Below is a small trained network, with its code and all its weights. Each question gives an input and a class and asks what happens when units are switched off, that is, made to give their printed mean instead of their output.

import numpy as np


def w(rows, s, z=0):
    codes = np.array(rows[::2]) - 128.0
    scale = np.full(codes.shape[1], s)
    scale[-1] = z or s
    return codes * scale


def norm(h):
    return h / np.sqrt((h * h).mean(-1, keepdims=True) + 1e-5)


def f(y):
    return np.maximum(y, 0)


def log_softmax(a):
    a = a - a.max(-1, keepdims=True)
    return a - np.log(np.exp(a).sum(-1, keepdims=True))


def net(x, mask):
    res = np.array(x, float).reshape(1, 7) / 4 @ E
    u = 0
    for l in range(2):
        y = f(norm(res) @ A[l][:, :-1].T + A[l][:, -1])
        res = res + np.where(mask[u : u + 7], y, B[l][:, -1]) @ B[l][:, :-1]
        u += 7
    return log_softmax(norm(res)[-1] @ U[:, :-1].T + U[:, -1])


A, B = {}, {}
E = w([
[98,91,175,104,98,98,179,155,67,178],'x0',
[150,54,81,114,211,73,56,104,80,143],'x1',
[176,93,96,191,242,207,92,119,125,171],'x2',
[58,83,85,96,127,158,116,43,150,1],'x3',
[176,126,81,34,153,174,121,94,149,120],'x4',
[132,138,61,119,157,202,134,206,74,73],'x5',
[136,43,179,99,97,139,99,142,162,93],'x6',
],0.0079)
A[0] = w([
[133,14,146,71,195,93,139,145,97,158,45],'0.n0',
[82,176,146,108,76,140,182,118,125,128,134],'0.n1',
[97,157,71,116,206,11,97,55,67,93,37],'0.n2',
[115,109,143,115,85,157,133,156,151,19,20],'0.n3',
[62,68,86,145,239,196,156,89,143,100,37],'0.n4',
[63,154,173,124,60,84,190,134,93,146,1],'0.n5',
[137,127,132,170,170,141,159,213,112,145,143],'0.n6',
],0.012,0.0044)
B[0] = w([
[192,121,160,30,89,106,47,152,78,154,225],'0.n0',
[186,121,149,79,143,102,183,162,106,121,217],'0.n1',
[145,158,8,162,96,11,150,130,195,180,250],'0.n2',
[135,20,79,130,84,178,147,153,168,184,204],'0.n3',
[138,120,134,162,136,130,124,48,78,30,253],'0.n4',
[116,134,171,165,75,62,184,144,109,15,222],'0.n5',
[142,138,158,199,173,149,113,160,139,157,228],'0.n6',
],0.015,0.0074)
A[1] = w([
[133,155,177,40,135,122,75,109,133,166,117],'1.n0',
[83,169,164,167,168,149,80,169,141,157,70],'1.n1',
[35,44,125,111,113,167,119,130,174,126,81],'1.n2',
[78,130,119,154,146,150,80,57,91,72,3],'1.n3',
[103,179,122,94,155,83,114,100,248,141,105],'1.n4',
[69,178,179,77,80,121,181,153,150,122,173],'1.n5',
[113,97,94,69,124,192,166,118,145,143,127],'1.n6',
],0.017,0.0034)
B[1] = w([
[106,127,187,95,38,170,27,120,75,115,200],'1.n0',
[147,235,119,140,181,207,142,206,124,170,202],'1.n1',
[138,74,98,145,101,194,88,234,255,131,200],'1.n2',
[183,105,118,140,221,114,105,68,101,32,218],'1.n3',
[85,205,100,139,85,123,136,72,182,193,212],'1.n4',
[44,95,174,183,178,123,130,96,111,82,254],'1.n5',
[94,129,99,45,184,170,182,103,115,199,199],'1.n6',
],0.015,0.0069)
U = w([
[188,84,39,144,223,159,72,12,105,14,112],'0',
[109,167,3,145,79,17,115,64,191,168,129],'1',
[62,207,171,138,110,218,96,7,192,152,16],'2',
[159,93,170,59,57,108,5,155,46,145,192],'3',
[42,87,223,178,104,62,228,190,107,49,180],'4',
[74,135,115,30,201,212,214,81,72,143,2],'5',
[173,221,162,205,204,198,119,206,94,177,167],'6',
[96,4,79,76,104,226,141,179,221,119,164],'7',
],0.011,0.0034)

Each question gives the input, the list of numbers given to net, and the class t.
The units are the neurons (one row each of A and B). Each row of codes is followed by its name. A weight is (code - 128) times the scale printed after its matrix; where a second scale follows, it is the last column's (A, B and U).
mask holds one flag per neuron, layer by layer. A switched-off neuron (its flag False) gives its mean, the last column of its row in B, instead of its output. The means were averaged over made-up inputs and are rounded, as every weight is.
A unit's drop is (log p(t) with every unit on - log p(t) with that unit switched off) / (log p(t) with every unit on - log p(t) with every unit switched off).
The circuit of an input: a set's keep is (log p(t) with only the set's units on - log p(t) with every unit switched off) / (log p(t) with every unit on - log p(t) with every unit switched off). Starting from the 12 units with the biggest drops (on a tie, the unit counted first), units are removed one at a time, each time the one whose removal leaves the highest keep (on an exact tie, the one counted first), for as long as the keep stays at least 0.8.
circuit, biggest first: the units of the circuit, biggest drop first
unit that matters most: the unit with the biggest drop
top k neurons: the k neurons with the biggest drops, biggest first
top k neurons in layer l: the k neurons of layer l with the biggest drops, biggest first
drop when u is switched off: that unit's drop, to one decimal
input [-1,-6,-5,2,3,0,6], class 7: unit that matters most -> 0.n3
input [3,-2,-1,-1,6,6,-5], class 5: top 3 neurons in layer 0 -> [0.n5; 0.n2; 0.n0]
input [-3,1,-3,-4,8,7,3], class 5: top 2 neurons -> [1.n6; 0.n0]
input [-6,-8,3,4,4,-5,-2], class 5: top 3 neurons -> [1.n6; 0.n2; 0.n5]
input [-3,-5,-4,6,5,-1,6], class 7: top 2 neurons -> [1.n2; 0.n3]
input [-7,-4,-3,-8,-1,-5,7], class 4: top 2 neurons -> [0.n2; 0.n0]
input [0,-2,-7,1,8,2,-1], class 5: top 3 neurons -> [1.n6; 0.n1; 1.n5]
input [-4,7,-1,8,4,-8,5], class 1: top 2 neurons -> [0.n2; 1.n4]
input [8,1,2,-6,5,-2,-2], class 3: top 2 neurons -> [0.n0; 1.n0]
input [0,-6,-4,-1,5,5,-5], class 4: top 2 neurons -> [1.n5; 0.n5]
input [-8,7,8,-4,-5,-7,0], class 1: top 2 neurons -> [0.n2; 1.n4]
input [-6,1,-8,-2,5,7,-4], class 5: top 2 neurons in layer 1 -> [1.n6; 1.n2]
input [6,-2,5,1,-8,2,-2], class 6: top 2 neurons -> [0.n6; 1.n1]
input [-7,5,-3,-6,8,-4,2], class 3: circuit, biggest first -> [1.n0]
input [0,-2,2,6,2,7,4], class 7: top 2 neurons in layer 0 -> [0.n3; 0.n5]
input [-3,-7,-2,0,3,-4,5], class 7: top 2 neurons in layer 1 -> [1.n2; 1.n6]
input [3,7,2,-3,-7,3,-8], class 1: drop when 0.n6 is switched off -> -0.8
input [6,0,5,3,4,-3,5], class 3: drop when 0.n0 is switched off -> 1.3
input [7,8,7,-1,-3,-7,-2], class 3: drop when 1.n2 is switched off -> 0.0
input [-1,7,-5,1,-5,3,7], class 3: top neuron in layer 0 -> [0.n0]
input [-5,7,3,-1,-3,6,-6], class 1: top 2 neurons in layer 0 -> [0.n2; 0.n5]
